Here is a tiny trained network, its code and every weight. The questions are about switching its units off for an input and a target symbol, where a switched-off unit gives its printed mean instead of its output.

import numpy as np


def w(rows, s, z=0):
    codes = np.array(rows[::2]) - 128.0
    scale = np.full(codes.shape[1], s)
    scale[-1] = z or s
    return codes * scale


def f(y):
    return y / 2 * (1 + np.tanh(0.7978845608 * (y + 0.044715 * y**3)))


def softmax(a):
    e = np.exp(a - a.max(-1, keepdims=True))
    return e / e.sum(-1, keepdims=True)


def log_softmax(a):
    a = a - a.max(-1, keepdims=True)
    return a - np.log(np.exp(a).sum(-1, keepdims=True))


def net(x, mask):
    ids = ['αδθλσφ'.index(c) for c in x.split()]
    T = len(ids)
    res = E[ids] + P[:T]
    u = 0
    for l in range(2):
        q, k, v = (res @ M[l].T for M in (Q, K, V))
        z = softmax(np.where(np.tri(T) > 0, q @ k.T / 3**0.5, -1e9)) @ v
        res = res + np.where(mask[u], z, O[l][:, -1]) @ O[l][:, :-1]
        u += 1
        y = f(res @ A[l][:, :-1].T + A[l][:, -1])
        res = res + np.where(mask[u : u + 12], y, B[l][:, -1]) @ B[l][:, :-1]
        u += 12
    return log_softmax(res[-1] @ U[:, :-1].T + U[:, -1])


Q, K, V, O, A, B = {}, {}, {}, {}, {}, {}
E = w([
[45,137,19,120],'α',
[239,109,128,98],'δ',
[147,110,43,149],'θ',
[108,223,100,135],'λ',
[159,132,98,118],'σ',
[63,72,132,254],'φ',
],0.016)
P = w([
[244,244,132,254],'0',
[197,210,125,197],'1',
[159,160,112,170],'2',
[143,125,94,154],'3',
[126,103,74,135],'4',
[119,80,60,121],'5',
[114,65,58,114],'6',
[118,55,56,99],'7',
],0.006)
Q[0] = w([
[93,158,6,179],'0.h1',
[160,139,1,190],'0.h1',
[75,63,65,175],'0.h1',
],0.0099)
K[0] = w([
[2,73,169,201],'0.h1',
[68,9,220,249],'0.h1',
[54,44,147,101],'0.h1',
],0.0083)
V[0] = w([
[59,194,73,91],'0.h1',
[117,150,184,100],'0.h1',
[43,63,164,253],'0.h1',
],0.0057)
O[0] = w([
[220,148,86,198,138],'0.h1',
[110,106,105,156,70],'0.h1',
[128,205,254,158,254],'0.h1',
],0.0078,0.007)
A[0] = w([
[102,79,49,44,123],'0.n1',
[89,117,130,116,112],'0.n2',
[120,127,124,157,129],'0.n3',
[111,163,53,210,56],'0.n4',
[185,153,149,132,98],'0.n5',
[129,72,185,110,166],'0.n6',
[118,201,134,21,253],'0.n7',
[31,6,56,78,175],'0.n8',
[15,160,110,62,151],'0.n9',
[34,150,129,168,106],'0.n10',
[138,220,156,164,129],'0.n11',
[254,141,114,45,200],'0.n12',
],0.0085,0.0037)
B[0] = w([
[66,94,206,129,168],'0.n1',
[135,115,125,126,120],'0.n2',
[123,119,115,169,146],'0.n3',
[117,166,104,165,215],'0.n4',
[125,99,142,125,145],'0.n5',
[189,159,126,144,135],'0.n6',
[122,117,226,105,215],'0.n7',
[4,70,178,93,155],'0.n8',
[180,91,195,128,182],'0.n9',
[181,113,163,149,224],'0.n10',
[116,154,185,165,254],'0.n11',
[167,92,168,96,244],'0.n12',
],0.011,0.0054)
Q[1] = w([
[124,57,1,90],'1.h1',
[117,95,193,173],'1.h1',
[96,140,55,172],'1.h1',
],0.0076)
K[1] = w([
[139,28,27,96],'1.h1',
[112,140,152,160],'1.h1',
[130,163,6,84],'1.h1',
],0.011)
V[1] = w([
[132,103,70,33],'1.h1',
[144,104,195,87],'1.h1',
[255,3,151,153],'1.h1',
],0.0057)
O[1] = w([
[132,234,252,235,3],'1.h1',
[71,254,34,112,147],'1.h1',
[99,129,55,220,126],'1.h1',
],0.0067,0.015)
A[1] = w([
[176,151,199,101,254],'1.n1',
[121,144,124,78,132],'1.n2',
[127,196,142,243,46],'1.n3',
[99,119,152,184,150],'1.n4',
[157,104,49,172,103],'1.n5',
[253,141,202,149,28],'1.n6',
[70,84,139,105,50],'1.n7',
[168,96,141,49,89],'1.n8',
[67,190,69,191,121],'1.n9',
[121,108,65,108,115],'1.n10',
[134,170,178,230,2],'1.n11',
[105,94,181,135,62],'1.n12',
],0.011,0.0066)
B[1] = w([
[122,124,121,180,235],'1.n1',
[120,129,156,154,180],'1.n2',
[140,131,246,43,140],'1.n3',
[132,115,125,142,161],'1.n4',
[126,176,156,87,177],'1.n5',
[131,200,136,74,144],'1.n6',
[163,154,133,115,169],'1.n7',
[159,127,137,156,254],'1.n8',
[223,160,140,152,152],'1.n9',
[114,146,123,109,180],'1.n10',
[115,127,224,97,125],'1.n11',
[109,121,122,58,138],'1.n12',
],0.013,0.0077)
U = w([
[171,255,103,135,199],'α',
[110,109,19,241,205],'δ',
[76,70,167,179,182],'θ',
[34,166,107,11,149],'λ',
[82,199,201,71,28],'σ',
[148,129,148,66,4],'φ',
],0.0063,0.0041)

Each question gives the input, a string of symbols that net reads in full, and the target symbol t.
The units are the heads (3 rows each of Q, K, V and O) and the neurons (one row each of A and B). Each row of codes is followed by its name. A weight is (code - 128) times the scale printed after its matrix; where a second scale follows, it is the last column's (O, A, B and U).
mask holds one flag per unit, layer by layer, with each layer's heads first. A switched-off unit (its flag False) gives its mean, the last column of its rows in O or B, instead of its output. The means were averaged over made-up inputs and are rounded, as every weight is.
A unit's drop is (log p(t) with every unit on - log p(t) with that unit switched off) / (log p(t) with every unit on - log p(t) with every unit switched off).
The circuit of an input: a set's keep is (log p(t) with only the set's units on - log p(t) with every unit switched off) / (log p(t) with every unit on - log p(t) with every unit switched off). Starting from the 12 units with the biggest drops (on a tie, the unit counted first), units are removed one at a time, each time the one whose removal leaves the highest keep (on an exact tie, the one counted first), for as long as the keep stays at least 0.8.
units of the circuit, in order: the units of the circuit, biggest drop first
unit that matters most: the unit with the biggest drop
top k neurons: the k neurons with the biggest drops, biggest first
top k neurons in layer l: the k neurons of layer l with the biggest drops, biggest first
drop of u: that unit's drop, to one decimal
input θ δ α δ, target δ: units of the circuit, in order	0.h1; 1.h1; 1.n3
input θ δ α, target α: top 2 neurons	1.n9; 0.n11
input α α α α δ, target α: units of the circuit, in order	1.h1; 1.n6
input θ δ δ δ α δ, target λ: units of the circuit, in order	0.h1; 0.n8
input δ α α δ θ, target α: units of the circuit, in order	1.h1; 0.n11; 1.n5; 0.h1
input δ σ σ, target δ: unit that matters most	0.h1
input δ φ λ α α δ θ, target λ: units of the circuit, in order	0.h1; 1.h1; 0.n11; 0.n7
input φ α α δ δ δ α, target φ: top 2 neurons in layer 1	1.n7; 1.n8
input σ σ σ α, target α: top 3 neurons in layer 1	1.n9; 1.n3; 1.n1
input θ α α α α δ, target α: units of the circuit, in order	1.n6; 1.h1
input δ θ σ α λ σ λ, target δ: top 2 neurons	0.n7; 1.n5
input φ α θ, target λ: top 2 neurons in layer 0	0.n10; 0.n11
input δ δ λ δ δ δ α θ, target α: top 2 neurons in layer 1	1.n9; 1.n5
input λ δ α δ, target δ: top neuron in layer 0	0.n1
input φ σ θ δ θ α α α, target φ: drop of 1.n7	0.3
input σ α α θ σ, target δ: drop of 0.n10	0.2
input δ α α δ α σ, target α: drop of 0.n12	0.5
